Below are the code and all the weights of a small trained network. Each question names an input and a class and asks about switching units off, where a switched-off unit gives its printed mean instead of its output.

import numpy as np


def w(rows, s, z=0):
    codes = np.array(rows[::2]) - 128.0
    scale = np.full(codes.shape[1], s)
    scale[-1] = z or s
    return codes * scale


def f(y):
    return np.maximum(y, 0)


def log_softmax(a):
    a = a - a.max(-1, keepdims=True)
    return a - np.log(np.exp(a).sum(-1, keepdims=True))


def net(x, mask):
    res = np.array(x, float).reshape(1, 3) / 4 @ E
    y = f(res @ A[0][:, :-1].T + A[0][:, -1])
    res = res + np.where(mask, y, B[0][:, -1]) @ B[0][:, :-1]
    return log_softmax(res[-1] @ U[:, :-1].T + U[:, -1])


A, B = {}, {}
E = w([
[114,127,116,63,114,102,180,16,8,158,76],'x0',
[179,142,133,111,127,160,175,210,50,136,37],'x1',
[30,86,123,157,234,105,193,137,117,65,84],'x2',
],0.015)
A[0] = w([
[53,110,144,147,188,124,157,86,167,118,145,126],'neuron 0',
[126,165,122,121,133,112,112,165,142,139,155,115],'neuron 1',
[106,122,119,126,115,118,138,5,119,135,144,111],'neuron 2',
[101,118,112,140,147,160,162,146,123,120,106,109],'neuron 3',
[96,121,127,133,138,124,111,42,176,120,189,254],'neuron 4',
[96,141,106,127,128,122,155,111,133,137,130,97],'neuron 5',
[136,123,128,110,116,123,144,91,38,141,87,72],'neuron 6',
[181,131,140,93,87,135,159,48,112,136,128,113],'neuron 7',
[213,138,131,106,70,141,122,192,93,160,90,157],'neuron 8',
[79,125,116,151,131,117,120,90,141,127,145,121],'neuron 9',
[104,116,134,149,180,111,150,218,112,123,52,118],'neuron 10',
[77,121,123,112,177,113,170,32,72,129,89,72],'neuron 11',
[173,145,125,121,72,120,87,59,171,164,179,180],'neuron 12',
[185,113,129,147,67,140,109,161,182,131,132,188],'neuron 13',
[164,135,136,128,70,114,100,75,78,158,131,132],'neuron 14',
[77,117,116,140,165,118,116,148,213,110,154,151],'neuron 15',
[169,124,123,134,103,124,115,67,87,136,120,132],'neuron 16',
],0.014,0.0089)
B[0] = w([
[116,133,86,167,135,64,52,213,122,103,121,222],'neuron 0',
[165,106,118,106,95,109,159,145,137,131,147,160],'neuron 1',
[107,117,139,8,172,168,52,134,118,130,143,213],'neuron 2',
[102,105,147,117,103,122,180,146,125,94,112,164],'neuron 3',
[106,111,183,165,88,44,46,39,244,130,117,253],'neuron 4',
[120,115,140,133,144,126,106,123,109,87,149,148],'neuron 5',
[131,112,79,238,90,143,180,73,101,77,95,209],'neuron 6',
[82,130,23,100,162,127,119,98,154,115,106,201],'neuron 7',
[205,208,61,160,125,138,86,188,63,177,157,215],'neuron 8',
[147,133,116,114,125,117,66,167,104,111,129,179],'neuron 9',
[67,98,169,77,180,134,235,173,160,118,140,209],'neuron 10',
[211,82,208,147,116,117,87,107,3,86,154,238],'neuron 11',
[119,100,210,102,102,143,209,22,169,183,120,239],'neuron 12',
[219,153,229,127,79,125,130,152,119,175,152,212],'neuron 13',
[80,145,47,98,141,163,106,115,168,155,110,205],'neuron 14',
[128,159,68,185,124,78,156,151,194,141,104,233],'neuron 15',
[74,151,71,119,133,171,115,101,137,122,135,187],'neuron 16',
],0.022,0.025)
U = w([
[160,132,219,137,54,119,125,83,187,152,118,222],'0',
[178,219,165,116,119,122,110,218,79,185,179,252],'1',
[58,157,122,194,134,33,87,202,172,113,90,120],'2',
[86,109,164,50,176,160,225,255,185,96,132,118],'3',
[59,134,120,58,107,147,52,40,136,144,91,84],'4',
[134,174,36,150,110,205,135,122,103,122,80,99],'5',
[140,74,200,114,124,89,14,121,86,57,139,56],'6',
[151,83,175,161,152,163,195,117,36,55,96,49],'7',
],0.009,0.0026)

Each question gives the input, the list of numbers given to net, and the class t.
The units are the neurons (one row each of A and B). Each row of codes is followed by its name. A weight is (code - 128) times the scale printed after its matrix; where a second scale follows, it is the last column's (A, B and U).
mask holds one flag per neuron, in row order. A switched-off neuron (its flag False) gives its mean, the last column of its row in B, instead of its output. The means were averaged over made-up inputs and are rounded, as every weight is.
A unit's drop is (log p(t) with every unit on - log p(t) with that unit switched off) / (log p(t) with every unit on - log p(t) with every unit switched off).
The circuit of an input: a set's keep is (log p(t) with only the set's units on - log p(t) with every unit switched off) / (log p(t) with every unit on - log p(t) with every unit switched off). Starting from the 12 units with the biggest drops (on a tie, the unit counted first), units are removed one at a time, each time the one whose removal leaves the highest keep (on an exact tie, the one counted first), for as long as the keep stays at least 0.8.
circuit, biggest first: the units of the circuit, biggest drop first
most important unit: the unit with the biggest drop
top k neurons: the k neurons with the biggest drops, biggest first
drop when u is switched off: that unit's drop, to one decimal
input [7,2,1], class 7: circuit, biggest first -> (neuron 6)
input [-6,1,8], class 3: top 2 neurons -> (neuron 10; neuron 4)
input [0,3,-7], class 1: top 2 neurons -> (neuron 8; neuron 13)
input [-3,2,0], class 1: top 2 neurons -> (neuron 4; neuron 12)
input [7,0,-5], class 4: top 2 neurons -> (neuron 2; neuron 12)
input [6,1,-4], class 5: top 3 neurons -> (neuron 4; neuron 6; neuron 8)
input [5,0,1], class 6: top 2 neurons -> (neuron 11; neuron 12)
input [3,1,-5], class 5: top 2 neurons -> (neuron 4; neuron 8)
input [-5,1,-7], class 1: top 2 neurons -> (neuron 8; neuron 4)
input [6,1,0], class 5: top 2 neurons -> (neuron 4; neuron 6)
input [-6,8,2], class 3: drop when neuron 10 is switched off -> 1.4
input [7,7,6], class 7: drop when neuron 12 is switched off -> 0.0
input [-7,8,-2], class 1: drop when neuron 8 is switched off -> 0.3
input [4,5,1], class 7: most important unit -> neuron 11
